Here is a tiny trained network, its code and every weight. The questions are about switching its units off for an input and a class, where a switched-off unit gives its printed mean instead of its output.

import numpy as np


def w(rows, s, z=0):
    codes = np.array(rows[::2]) - 128.0
    scale = np.full(codes.shape[1], s)
    scale[-1] = z or s
    return codes * scale


def norm(h):
    return h / np.sqrt((h * h).mean(-1, keepdims=True) + 1e-5)


def f(y):
    return np.maximum(y, 0)


def log_softmax(a):
    a = a - a.max(-1, keepdims=True)
    return a - np.log(np.exp(a).sum(-1, keepdims=True))


def net(x, mask):
    res = np.array(x, float).reshape(1, 5) / 4 @ E
    u = 0
    for l in range(4):
        y = f(norm(res) @ A[l][:, :-1].T + A[l][:, -1])
        res = res + np.where(mask[u : u + 7], y, B[l][:, -1]) @ B[l][:, :-1]
        u += 7
    return log_softmax(norm(res)[-1] @ U[:, :-1].T + U[:, -1])


A, B = {}, {}
E = w([
[125,128,127,128,128,129,128,128,127,129,127,127],'x0',
[126,128,83,115,137,122,47,175,128,131,132,47],'x1',
[125,130,41,116,175,123,147,88,137,128,113,150],'x2',
[131,135,111,146,161,105,202,254,146,135,105,148],'x3',
[131,137,65,159,19,139,171,128,109,132,114,101],'x4',
],0.0038)
A[0] = w([
[129,134,222,135,87,123,144,232,128,133,132,117,59],'L0N1',
[127,129,166,132,134,124,249,146,135,128,128,200,73],'L0N2',
[129,135,11,127,208,119,186,145,134,133,123,157,77],'L0N3',
[130,130,59,140,49,124,195,201,124,130,129,127,29],'L0N4',
[131,128,167,123,246,120,130,199,132,129,140,157,42],'L0N5',
[128,130,71,124,154,121,90,241,134,129,131,77,72],'L0N6',
[130,126,110,134,157,130,193,235,127,125,114,140,5],'L0N7',
],0.016,0.0025)
B[0] = w([
[105,5,96,35,100,210,126,173,116,13,186,188,222],'L0N1',
[195,176,99,237,238,105,79,156,32,166,85,132,247],'L0N2',
[104,7,124,48,97,207,125,188,113,20,188,180,245],'L0N3',
[104,148,195,96,110,151,196,73,181,142,17,54,219],'L0N4',
[101,153,189,105,91,143,203,78,179,141,23,45,249],'L0N5',
[197,182,97,248,229,114,85,139,28,173,91,152,231],'L0N6',
[76,189,92,129,47,22,102,137,220,221,255,138,242],'L0N7',
],0.0099,0.016)
A[1] = w([
[123,161,181,91,109,120,146,55,167,127,71,56,91],'L1N1',
[180,157,141,160,133,127,98,60,109,132,152,153,139],'L1N2',
[141,171,145,113,109,63,101,45,149,143,198,133,47],'L1N3',
[196,108,93,112,117,102,103,126,163,128,144,80,51],'L1N4',
[142,143,174,103,103,128,158,65,172,138,66,97,12],'L1N5',
[130,158,192,116,123,132,178,90,158,125,45,62,15],'L1N6',
[153,164,132,95,61,88,80,8,145,135,216,139,138],'L1N7',
],0.012,0.0011)
B[1] = w([
[116,130,182,118,78,175,156,93,117,133,51,95,241],'L1N1',
[83,143,49,138,138,124,109,174,94,185,103,144,180],'L1N2',
[80,115,114,149,177,37,186,234,191,173,143,95,153],'L1N3',
[125,133,152,127,131,98,175,130,117,122,113,171,136],'L1N4',
[126,147,174,127,103,142,178,86,152,146,99,105,219],'L1N5',
[123,151,190,118,96,148,173,2,169,143,94,80,254],'L1N6',
[118,158,101,128,81,82,115,225,204,157,214,150,181],'L1N7',
],0.0074,0.0096)
A[2] = w([
[248,160,128,169,125,85,114,70,116,95,203,196,8],'L2N1',
[191,158,111,201,197,110,95,119,80,144,124,142,33],'L2N2',
[191,182,106,163,194,68,90,84,89,140,126,128,72],'L2N3',
[217,127,148,149,154,88,132,69,163,114,163,195,69],'L2N4',
[245,126,135,152,212,70,129,85,142,69,165,165,41],'L2N5',
[181,106,125,110,159,118,96,106,119,84,201,181,48],'L2N6',
[199,120,186,109,92,109,85,73,153,79,207,160,86],'L2N7',
],0.014,0.0011)
B[2] = w([
[39,133,151,133,105,185,200,146,148,168,34,60,148],'L2N1',
[235,205,106,184,220,95,25,65,53,162,102,144,254],'L2N2',
[121,75,112,192,198,149,113,254,58,127,135,137,217],'L2N3',
[133,231,120,129,84,210,66,76,132,105,123,125,130],'L2N4',
[70,156,87,72,117,65,67,89,121,145,102,78,164],'L2N5',
[97,105,156,64,62,151,181,94,203,105,89,91,186],'L2N6',
[109,80,106,169,147,205,177,202,42,129,114,154,149],'L2N7',
],0.0066,0.0082)
A[3] = w([
[243,105,196,167,225,41,132,117,110,118,144,177,76],'L3N1',
[116,165,160,146,112,50,121,137,185,172,193,111,5],'L3N2',
[174,44,115,39,149,148,104,124,149,10,182,171,17],'L3N3',
[242,113,166,114,178,120,129,83,202,117,173,215,79],'L3N4',
[203,148,121,76,164,114,125,66,140,71,104,169,65],'L3N5',
[134,29,116,44,96,165,121,150,126,23,233,201,89],'L3N6',
[208,111,131,127,178,93,83,63,126,133,178,161,83],'L3N7',
],0.011,0.0016)
B[3] = w([
[140,163,93,194,118,153,46,11,70,179,127,159,200],'L3N1',
[214,155,110,69,123,46,59,3,168,87,210,154,197],'L3N2',
[79,95,87,80,93,118,156,214,165,40,251,191,217],'L3N3',
[211,107,229,132,126,113,104,85,143,138,123,134,128],'L3N4',
[87,163,143,197,96,135,211,172,123,154,176,60,147],'L3N5',
[142,6,132,69,132,195,65,96,35,2,184,187,255],'L3N6',
[127,136,193,212,171,135,238,247,144,159,101,141,160],'L3N7',
],0.0062,0.0094)
U = w([
[112,148,226,106,89,163,219,35,176,136,41,59,242],'0',
[178,170,84,223,238,124,61,148,23,165,94,148,145],'1',
[102,20,115,51,113,191,128,166,97,2,196,184,96],'2',
[115,178,86,99,93,9,121,163,234,181,218,136,1],'3',
],0.0062,0.00099)

Each question gives the input, the list of numbers given to net, and the class t.
The units are the neurons (one row each of A and B). Each row of codes is followed by its name. A weight is (code - 128) times the scale printed after its matrix; where a second scale follows, it is the last column's (A, B and U).
mask holds one flag per neuron, layer by layer. A switched-off neuron (its flag False) gives its mean, the last column of its row in B, instead of its output. The means were averaged over made-up inputs and are rounded, as every weight is.
A unit's drop is (log p(t) with every unit on - log p(t) with that unit switched off) / (log p(t) with every unit on - log p(t) with every unit switched off).
The circuit of an input: a set's keep is (log p(t) with only the set's units on - log p(t) with every unit switched off) / (log p(t) with every unit on - log p(t) with every unit switched off). Starting from the 12 units with the biggest drops (on a tie, the unit counted first), units are removed one at a time, each time the one whose removal leaves the highest keep (on an exact tie, the one counted first), for as long as the keep stays at least 0.8.
units of the circuit, in order: the units of the circuit, biggest drop first
most important unit: the unit with the biggest drop
k most important neurons: the k neurons with the biggest drops, biggest first
k most important neurons of layer l: the k neurons of layer l with the biggest drops, biggest first
input [-8,-6,1,7,4], class 3: units of the circuit, in order	L0N7
input [-8,-5,-6,-4,-1], class 2: 4 most important neurons of layer 0	L0N6, L0N5, L0N2, L0N1
input [-2,6,8,-5,-7], class 2: units of the circuit, in order	L0N2, L0N4
input [3,-3,-8,-8,-5], class 2: 4 most important neurons of layer 0	L0N2, L0N6, L0N5, L0N4
input [-3,5,5,1,-5], class 0: 2 most important neurons	L0N5, L0N1
input [-3,5,2,4,7], class 0: 2 most important neurons	L0N4, L0N2
input [5,2,-7,-7,0], class 2: 3 most important neurons	L0N2, L0N6, L0N5
input [6,4,-4,7,3], class 3: 3 most important neurons	L0N7, L0N2, L0N3
input [4,8,-6,7,8], class 0: 4 most important neurons	L0N4, L0N2, L0N3, L0N1
input [1,2,-7,7,-8], class 0: 2 most important neurons	L0N5, L0N3
input [-8,-8,2,0,-5], class 1: 2 most important neurons	L0N2, L0N4
input [4,-5,-1,2,3], class 1: 2 most important neurons	L0N2, L0N5
input [-6,-3,6,-1,-6], class 0: 2 most important neurons	L0N5, L0N1
input [6,5,-1,-1,4], class 1: units of the circuit, in order	L0N6
input [-8,0,1,7,-5], class 3: 3 most important neurons	L0N7, L0N4, L0N5
input [-8,-8,-3,-8,3], class 1: 4 most important neurons	L0N1, L0N3, L0N5, L0N4
input [1,-4,8,-8,-1], class 2: 2 most important neurons	L0N2, L0N6
input [6,-8,-3,0,-7], class 1: 2 most important neurons of layer 0	L0N2, L0N4
input [-5,5,8,7,-2], class 2: 2 most important neurons of layer 0	L0N3, L0N2
input [5,5,2,-3,3], class 1: most important unit	L0N5
input [8,-4,-6,8,-2], class 3: 2 most important neurons of layer 0	L0N7, L0N3
input [-1,6,-5,5,1], class 1: 2 most important neurons of layer 0	L0N6, L0N3
input [2,4,7,-1,7], class 0: 2 most important neurons of layer 0	L0N4, L0N1
input [-1,-4,0,-1,-3], class 1: 2 most important neurons of layer 0	L0N2, L0N4
